Each row has a name. After each piece below comes the name of the row it's from, unless a question asks for something else. Each question is about the rows just above it.

N: [-30  24  -3 -55 -36 -48  14 -55]
Z: [ 62 -24  -2 -15  -2  52   4  28]
B: [ 73 -38 -18  -1   2  79 -25  44]
Q: [ 0 31 42 21 66 -5 50 16]
K: [-67 -22  43  -4 -67 -31  13 -67]
E: [-21   9  37   5  29 -39  35  12]
S: [-17 -38  21 -58  28 -41  18  -2]
A: [101 -22  15 -53  35  16 -20  10]
W: [   9  -21   37    5   -9 -116  -50  -15]
H: [-58   0  31  40  21  66  71   8]
Repeated in N:
[-55]
Repeated in K:
[-67]
asked: [-21   9  37   5]
E
asked: [ 0 31 40 21 66]
H
asked: [-58  28]
S

X: [ 67  -3 -29  58  16 -28  17  37 -22  25 -35  23 -38  47  46   7  26   9
 -28  17]
T: [ 51 -83 110 -68   2  50 -86  -5  50  10   7 -31  39 -13 -75  24 -77 -78
  46  50]
U: [ -65   71  -65  -40  -21  -33  -58   83   61  -72   12 -103   49  -76
  -45  -24    8   69   52  -29]
C: [-52  45 -60  58 -21 -28  43  -8 -30 -12   2   4  -8  35  44 -18  27  45
 -21   0]
P: [-28  66 -50  25  14   3  56 -27 -30 -24  -2 -10   9   7  29 -15 -15  62
 -13 -11]
F: [-52  45 -60  58 -21 -28  43  -8 -30   5   2   4  -8  35  58  -8  58  45
 -21   0]
Y: [ 68 -82  78  13  18  58 -86  36  17  26 -32  23 -35  48  10  26 -12 -74
 -26  16]
G: [ -42  -42  -42  -72  -33 -103  -21  -40   49  -45   61   12   83  -58
  -76   -2  -78  -27   55  -39]
asked: [ -72  -33 -103  -21  -40   49  -45   61   12   83  -58  -76]
G
The value that T holds more than once:
[50]
Repeated in G:
[-42]
Repeated in Y:
[26]
asked: [ 36  17  26 -32]
Y
Repeated in U:
[-65]

L: [-75  20  30 -41 -19]
R: [-24 -48 -80 -14 -76]
M: [-14 -51 -24 -51 -80]
Where do [-51 -24] appear?
M
The value that M holds more than once:
[-51]
Which row holds [-14 -76]?
R
asked: [-75  20  30 -41 -19]
L
asked: [-24 -48 -80 -14 -76]
R
asked: [-24 -51 -80]
M
asked: [-14 -51 -24 -51 -80]
M

gited: [ -34  -31  -78   -9   42  -43  -16    2    0  -13  -15   29    8  -72
  -65 -107]
Mive: [ -72  -51  -60   -2   24   42    7   -5   28  -18  -24  -17    4  -46
  -80 -122]
Poz: [ 63 -96  32  29  -6 -21 -31 -18  34  -8  11 -35  23   4   1   3]
tife: [ 16 -56  57  -8 -18 -20  15 -14   1  -5  19 -33  35  -1  -8  33]
subob: [110 -27   8  36 -16 -35  39  37  19 -95  52 -30 -86 -17  18  20]
bizu: [ 96  10 -26 -23  19 -41  68  44  -3 -28  -9 -30 -58  45  28 -41]
Kabam: [ 14 -31  13  50 -29 -68  11  -9 -27 -14  84  63   0  35 -44   7]
lipa: [-75 -42 -22 -74  85  46  42  36  30  -8  53  13  27 -19 -86  79]
fupa: [ 85  11 -13 -95 -49 -37  20  56   9  52   5  47  19 -44  27  -1]
magar: [-24 -41  34  45  22  -4  61 -30  20 -12  15  78  21 -48 -42 -88]
kun: [  36   46   32   32  117  -40  -71  -59  -16   43   32   15 -112   16
   62   29]
gef: [ 15  77 -11  33 102  12  20 -49 -27 -79  11   5  16 -26  16  48]
Which value appears more than once in kun?
[32]
asked: [ -71  -59  -16   43   32   15 -112   16]
kun

vupaf: [ 68  90 103  15   5 -44  35]
govip: [-43 -25 -90 -48 -25 -48 -25]
bas: [ 24  25 -68  44 -89 -35 -22]
puz: [-35 -19 -34  62  15 -91 -64]
Ralo: [ 3 17 17 -4 17 95 62]
gazen: [ 32  94  49 -52 -54  89  18]
pusar: [  54  -94 -103   90   82  -72  -47]
Tevo: [  2 -25   4  79  51 -58 -71]
bira: [  11   88  -48  -71  -69   59 -103]
ral: [-103  -92    1  -62   57   12   78]
[ 25 -68  44 -89] is in which row?
bas
asked: [-103  -92    1  -62   57   12   78]
ral
Where do [  2 -25   4  79  51 -58 -71] appear?
Tevo
The value that Ralo holds more than once:
[17]
Where do [ 82 -72 -47] appear?
pusar
asked: [-35 -22]
bas

Ruti: [ 20 -42 -28 -48  12]
Luv: [-38  36 117 -48 -51]
Kir: [-29 -40  36 -48  80]
Fop: [-14  13 -14 117  34]
asked: [117 -48]
Luv
The value that Fop holds more than once:
[-14]
asked: [-40  36]
Kir

